Below is a small trained network, with its code and all its weights. Each question gives an input and a class and asks what happens when units are switched off, that is, made to give their printed mean instead of their output.

import numpy as np


def w(rows, s, z=0):
    codes = np.array(rows[::2]) - 128.0
    scale = np.full(codes.shape[1], s)
    scale[-1] = z or s
    return codes * scale


def norm(h):
    return h / np.sqrt((h * h).mean(-1, keepdims=True) + 1e-5)


def f(y):
    return np.maximum(y, 0)


def log_softmax(a):
    a = a - a.max(-1, keepdims=True)
    return a - np.log(np.exp(a).sum(-1, keepdims=True))


def net(x, mask):
    res = np.array(x, float).reshape(1, 8) / 4 @ E
    u = 0
    for l in range(2):
        y = f(norm(res) @ A[l][:, :-1].T + A[l][:, -1])
        res = res + np.where(mask[u : u + 5], y, B[l][:, -1]) @ B[l][:, :-1]
        u += 5
    return log_softmax(norm(res)[-1] @ U[:, :-1].T + U[:, -1])


A, B = {}, {}
E = w([
[174,145,236,83,89],'x0',
[2,156,81,151,114],'x1',
[180,145,102,97,77],'x2',
[68,56,168,29,223],'x3',
[138,137,151,146,82],'x4',
[121,195,134,67,37],'x5',
[199,114,185,89,72],'x6',
[208,34,131,131,8],'x7',
],0.0046)
A[0] = w([
[101,211,169,169,119,251],'L0N1',
[58,111,149,117,202,202],'L0N2',
[2,99,135,126,173,234],'L0N3',
[138,133,97,229,81,108],'L0N4',
[168,179,110,101,167,54],'L0N5',
],0.0082,0.0027)
B[0] = w([
[128,131,91,53,216,245],'L0N1',
[102,145,81,118,204,226],'L0N2',
[71,241,39,62,195,254],'L0N3',
[118,98,2,161,94,214],'L0N4',
[36,178,21,89,221,150],'L0N5',
],0.0066,0.0051)
A[1] = w([
[136,158,103,126,219,91],'L1N1',
[105,228,127,150,143,124],'L1N2',
[191,173,184,144,92,3],'L1N3',
[137,2,143,122,149,150],'L1N4',
[72,141,140,119,77,73],'L1N5',
],0.0073,0.0027)
B[1] = w([
[92,138,69,147,217,253],'L1N1',
[20,188,2,130,224,228],'L1N2',
[148,171,233,44,131,153],'L1N3',
[94,174,99,81,232,179],'L1N4',
[84,239,94,43,174,141],'L1N5',
],0.0063,0.0043)
U = w([
[198,24,232,109,218,97],'0',
[38,65,248,239,73,3],'1',
[158,65,31,229,4,176],'2',
[234,167,226,25,19,181],'3',
[9,238,31,56,254,220],'4',
],0.0075,0.0066)

Each question gives the input, the list of numbers given to net, and the class t.
The units are the neurons (one row each of A and B). Each row of codes is followed by its name. A weight is (code - 128) times the scale printed after its matrix; where a second scale follows, it is the last column's (A, B and U).
mask holds one flag per neuron, layer by layer. A switched-off neuron (its flag False) gives its mean, the last column of its row in B, instead of its output. The means were averaged over made-up inputs and are rounded, as every weight is.
A unit's drop is (log p(t) with every unit on - log p(t) with that unit switched off) / (log p(t) with every unit on - log p(t) with every unit switched off).
The circuit of an input: a set's keep is (log p(t) with only the set's units on - log p(t) with every unit switched off) / (log p(t) with every unit on - log p(t) with every unit switched off). Starting from all 10 units, units are removed one at a time, each time the one whose removal leaves the highest keep (on an exact tie, the one counted first), for as long as the keep stays at least 0.8.
units of the circuit, in order: the units of the circuit, biggest drop first
k most important neurons: the k neurons with the biggest drops, biggest first
k most important neurons of layer l: the k neurons of layer l with the biggest drops, biggest first
drop of u: that unit's drop, to one decimal
input [-6,3,8,-7,5,6,8,-2], class 2: 4 most important neurons of layer 0 : [L0N3 L0N4 L0N2 L0N5]
input [5,8,7,0,-8,-6,4,8], class 3: 3 most important neurons : [L1N2 L1N1 L0N2]
input [5,-5,-7,-6,4,8,-5,6], class 3: units of the circuit, in order : [L1N3 L0N3]
input [-5,-4,-1,5,-6,8,3,6], class 3: units of the circuit, in order : [L1N2 L1N1 L0N3]
input [4,-7,5,6,-2,2,-5,7], class 0: units of the circuit, in order : [L0N3]
input [-1,-7,-8,-7,3,5,2,1], class 2: units of the circuit, in order : [L0N4 L0N3]
input [8,-3,-4,7,2,-2,4,-2], class 0: 2 most important neurons : [L1N2 L0N4]
input [-4,-5,5,1,2,-7,7,3], class 0: 2 most important neurons : [L1N4 L0N3]
input [-6,-6,-1,-4,6,-7,8,1], class 2: 2 most important neurons of layer 0 : [L0N4 L0N1]
input [4,2,6,4,1,-1,4,0], class 3: drop of L0N1 : 0.1
input [-1,-4,0,-3,3,-7,-7,1], class 2: drop of L0N4 : 0.3
input [5,4,7,-2,8,-6,-5,2], class 2: drop of L0N3 : 0.2
input [5,0,-1,3,4,-3,4,3], class 0: drop of L0N3 : 0.2
input [1,-6,3,-4,-3,-6,-6,4], class 2: most important neuron : [L0N1]
